Below is a small trained network, with its code and all its weights. Each question gives an input and a target symbol and asks what happens when units are switched off, that is, made to give their printed mean instead of their output.

import numpy as np


def w(rows, s, z=0):
    codes = np.array(rows[::2]) - 128.0
    scale = np.full(codes.shape[1], s)
    scale[-1] = z or s
    return codes * scale


def f(y):
    return np.maximum(y, 0)


def softmax(a):
    e = np.exp(a - a.max(-1, keepdims=True))
    return e / e.sum(-1, keepdims=True)


def log_softmax(a):
    a = a - a.max(-1, keepdims=True)
    return a - np.log(np.exp(a).sum(-1, keepdims=True))


def net(x, mask):
    ids = ['ΓΔΩαβζλστ'.index(c) for c in x.split()]
    T = len(ids)
    res = E[ids] + P[:T]
    u = 0
    for l in range(2):
        r = res
        for j in range(2):
            rows = slice(2 * j, 2 * j + 2)
            q, k, v = (r @ M[l][rows].T for M in (Q, K, V))
            z = softmax(np.where(np.tri(T) > 0, q @ k.T / 2**0.5, -1e9)) @ v
            o = O[l][rows]
            res = res + np.where(mask[u + j], z, o[:, -1]) @ o[:, :-1]
        u += 2
        y = f(res @ A[l][:, :-1].T + A[l][:, -1])
        res = res + np.where(mask[u : u + 4], y, B[l][:, -1]) @ B[l][:, :-1]
        u += 4
    return log_softmax(res[-1] @ U[:, :-1].T + U[:, -1])


Q, K, V, O, A, B = {}, {}, {}, {}, {}, {}
E = w([
[141,167,69,94,189,170,139,169,174,148,169],'Γ',
[191,150,135,88,98,172,113,107,79,93,178],'Δ',
[172,131,139,87,153,210,120,128,135,141,240],'Ω',
[136,32,234,91,109,132,110,163,111,85,74],'α',
[142,177,133,135,12,120,103,99,189,190,99],'β',
[126,161,60,181,120,108,142,106,135,118,197],'ζ',
[169,112,162,71,113,130,180,94,159,97,41],'λ',
[105,155,114,63,83,118,155,2,104,162,156],'σ',
[206,72,114,104,97,155,64,99,152,175,151],'τ',
],0.022)
P = w([
[129,205,253,186,148,141,79,131,34,199,108],'0',
[137,205,205,168,107,128,75,123,70,105,120],'1',
[144,188,190,166,90,127,93,119,84,113,116],'2',
[185,148,154,181,109,129,125,136,98,104,83],'3',
[153,142,147,162,103,118,127,139,118,108,121],'4',
[167,133,141,156,97,147,145,111,136,105,112],'5',
[167,107,127,146,89,133,150,124,137,111,123],'6',
[177,104,104,142,69,149,168,121,144,103,116],'7',
[125,98,112,104,82,154,169,107,167,107,155],'8',
[122,88,99,72,117,175,187,101,187,114,176],'9',
[148,53,71,102,101,150,185,101,197,137,133],'10',
[150,49,79,103,69,167,203,103,196,135,135],'11',
[129,38,84,79,97,176,213,113,195,151,151],'12',
],0.0079)
Q[0] = w([
[243,92,126,45,44,40,118,115,254,93,204],'0.h1',
[196,137,91,36,51,207,146,150,190,86,160],'0.h1',
[159,200,67,168,147,168,30,155,230,244,244],'0.h2',
[185,120,57,107,4,122,186,101,224,213,193],'0.h2',
],0.0067)
K[0] = w([
[129,33,21,68,139,110,138,62,211,111,151],'0.h1',
[90,79,79,135,47,170,160,129,183,78,128],'0.h1',
[161,149,2,100,80,115,169,98,165,199,189],'0.h2',
[132,23,65,41,63,117,153,121,179,162,149],'0.h2',
],0.0087)
V[0] = w([
[230,12,59,1,92,109,35,78,181,7,193],'0.h1',
[162,124,142,7,61,39,95,163,146,142,106],'0.h1',
[131,135,169,125,63,152,102,98,200,186,39],'0.h2',
[52,58,63,233,98,222,109,217,204,87,176],'0.h2',
],0.0047)
O[0] = w([
[147,118,206,189,161,126,131,103,64,164,90,255],'0.h1',
[254,63,133,113,101,116,89,106,117,179,58,180],'0.h1',
[41,184,151,42,194,104,158,93,160,183,133,233],'0.h2',
[103,122,122,162,246,13,174,182,116,108,103,56],'0.h2',
],0.0091,0.0059)
A[0] = w([
[94,1,143,115,134,202,125,140,107,105,146,134],'0.n1',
[153,179,206,84,104,155,76,173,176,167,145,218],'0.n2',
[178,81,141,83,190,145,184,111,121,47,171,7],'0.n3',
[110,94,110,150,152,209,124,205,50,131,136,188],'0.n4',
],0.0077,0.0015)
B[0] = w([
[125,138,117,105,102,121,188,155,72,127,158,172],'0.n1',
[191,101,112,103,198,146,156,163,159,92,41,246],'0.n2',
[151,104,155,154,109,79,138,150,164,123,86,174],'0.n3',
[55,167,109,93,166,185,128,9,170,106,104,160],'0.n4',
],0.011,0.013)
Q[1] = w([
[10,211,42,109,33,94,20,108,11,190,252],'1.h1',
[226,86,143,53,164,196,236,176,162,146,26],'1.h1',
[219,129,170,232,160,85,38,181,88,112,242],'1.h2',
[102,124,182,148,11,67,39,244,160,176,189],'1.h2',
],0.0043)
K[1] = w([
[254,245,135,118,247,145,119,75,173,49,79],'1.h1',
[12,58,184,16,65,126,176,90,107,194,102],'1.h1',
[52,168,160,154,169,147,92,189,61,90,36],'1.h2',
[120,201,69,136,157,209,94,151,111,111,118],'1.h2',
],0.0065)
V[1] = w([
[76,189,254,86,128,184,97,168,53,104,135],'1.h1',
[79,150,209,206,136,168,88,211,111,171,67],'1.h1',
[199,90,70,111,188,107,119,161,141,98,175],'1.h2',
[195,198,70,100,203,96,144,89,64,225,218],'1.h2',
],0.0063)
O[1] = w([
[166,140,57,157,162,133,172,62,158,143,132,201],'1.h1',
[148,125,138,25,151,78,109,129,129,118,1,2],'1.h1',
[121,96,113,183,232,124,123,118,151,75,45,104],'1.h2',
[125,172,41,153,148,143,41,84,116,100,204,129],'1.h2',
],0.0092,0.0055)
A[1] = w([
[149,203,56,64,72,104,231,130,165,81,155,247],'1.n1',
[148,108,136,106,130,102,134,156,26,29,113,22],'1.n2',
[168,117,198,123,156,102,109,230,121,3,174,153],'1.n3',
[45,109,95,146,180,148,88,201,133,106,95,2],'1.n4',
],0.007,0.0022)
B[1] = w([
[76,95,81,230,109,57,125,139,160,108,136,250],'1.n1',
[193,137,144,23,54,15,120,66,190,3,220,145],'1.n2',
[200,179,154,110,156,191,190,170,76,19,217,154],'1.n3',
[183,73,101,76,155,37,18,162,213,67,91,136],'1.n4',
],0.0081,0.011)
U = w([
[192,151,99,62,165,7,111,221,187,156,189,91],'Γ',
[176,146,46,91,69,116,96,151,98,115,155,38],'Δ',
[178,188,173,156,202,98,99,120,69,139,135,205],'Ω',
[177,153,116,133,127,34,200,201,139,165,131,132],'α',
[93,113,166,124,116,93,136,178,153,125,103,115],'β',
[90,139,75,151,155,51,133,216,107,93,137,253],'ζ',
[66,90,126,135,154,185,142,139,112,94,90,114],'λ',
[107,85,179,215,146,113,81,105,171,111,172,161],'σ',
[164,23,147,143,181,75,3,150,134,142,146,54],'τ',
],0.0052,0.0036)

Each question gives the input, a string of symbols that net reads in full, and the target symbol t.
The units are the heads (2 rows each of Q, K, V and O) and the neurons (one row each of A and B). Each row of codes is followed by its name. A weight is (code - 128) times the scale printed after its matrix; where a second scale follows, it is the last column's (O, A, B and U).
mask holds one flag per unit, layer by layer, with each layer's heads first. A switched-off unit (its flag False) gives its mean, the last column of its rows in O or B, instead of its output. The means were averaged over made-up inputs and are rounded, as every weight is.
A unit's drop is (log p(t) with every unit on - log p(t) with that unit switched off) / (log p(t) with every unit on - log p(t) with every unit switched off).
The circuit of an input: a set's keep is (log p(t) with only the set's units on - log p(t) with every unit switched off) / (log p(t) with every unit on - log p(t) with every unit switched off). Starting from all 12 units, units are removed one at a time, each time the one whose removal leaves the highest keep (on an exact tie, the one counted first), for as long as the keep stays at least 0.8.
units of the circuit, in order: the units of the circuit, biggest drop first
most important unit: the unit with the biggest drop
k most important neurons: the k neurons with the biggest drops, biggest first
heads that matter: for each layer, one digit per head in row order, 1 if its drop is at least 0.15 and else 0, layers parted by /
drop when u is switched off: that unit's drop, to one decimal
input β β β λ Ω τ Ω Ω Ω σ σ Δ β, target Δ: units of the circuit, in order -> [1.h2 0.h2]
input β β Γ, target Γ: most important unit -> 0.h1
input Δ τ Γ ζ α β λ τ, target α: units of the circuit, in order -> [1.h2 1.h1 0.h1]
input Δ β β α, target α: units of the circuit, in order -> [1.h2 0.n1]
input Δ β Δ Ω ζ Ω Ω Ω Γ τ Ω, target Ω: heads that matter -> 10 / 00
input λ α ζ α ζ σ λ, target σ: units of the circuit, in order -> [0.n2 1.h1]
input Ω λ Ω τ Ω α Ω σ ζ, target σ: heads that matter -> 01 / 00
input β Ω α, target Γ: heads that matter -> 00 / 00
input σ λ Ω Ω α β Δ ζ ζ λ Δ, target α: units of the circuit, in order -> [1.h2 1.h1 0.n3]
input Ω β λ Γ β σ Γ Ω Δ Γ Ω, target σ: 3 most important neurons -> [0.n4 0.n2 0.n3]
input α Ω λ λ Γ Δ, target α: heads that matter -> 00 / 11
input τ Ω Δ Ω Δ β Ω τ ζ β τ β, target Ω: 2 most important neurons -> [1.n1 0.n3]
input ζ β Δ β α, target α: units of the circuit, in order -> [0.n1 1.h2]
input Δ Ω Ω β σ, target Δ: units of the circuit, in order -> [1.h2 0.n2]
input ζ α Ω Δ Δ Ω σ Δ β Ω Γ Ω Δ, target σ: heads that matter -> 00 / 10
input Ω λ Δ σ Δ α α Δ Ω Ω τ, target α: units of the circuit, in order -> [1.h2 0.h1 0.n4 1.h1]
input Ω Ω Γ Ω ζ ζ β β Δ Δ Ω β Δ, target Γ: heads that matter -> 11 / 10
input Γ Ω λ Ω ζ Δ β σ Ω Δ, target σ: units of the circuit, in order -> [1.h1]
input Γ β α, target Γ: 2 most important neurons -> [1.n2 0.n4]
input Ω α α β ζ β Ω σ Γ, target σ: 2 most important neurons -> [0.n2 1.n1]
input β α β Δ β Ω Ω τ Δ β, target Ω: heads that matter -> 10 / 01
input α Γ β σ Ω, target Δ: most important unit -> 0.h2
input Ω α Ω Γ Ω τ, target Ω: 3 most important neurons -> [1.n1 0.n3 0.n1]
input Δ Ω Δ ζ τ Ω Ω, target Ω: 2 most important neurons -> [1.n1 1.n3]
input Γ Ω Ω Ω σ σ τ β Ω Ω Γ, target σ: 2 most important neurons -> [0.n2 0.n3]
input β λ σ β, target Δ: drop when 1.h2 is switched off -> 0.5
input ζ α Γ β Ω, target α: drop when 1.n2 is switched off -> 0.0
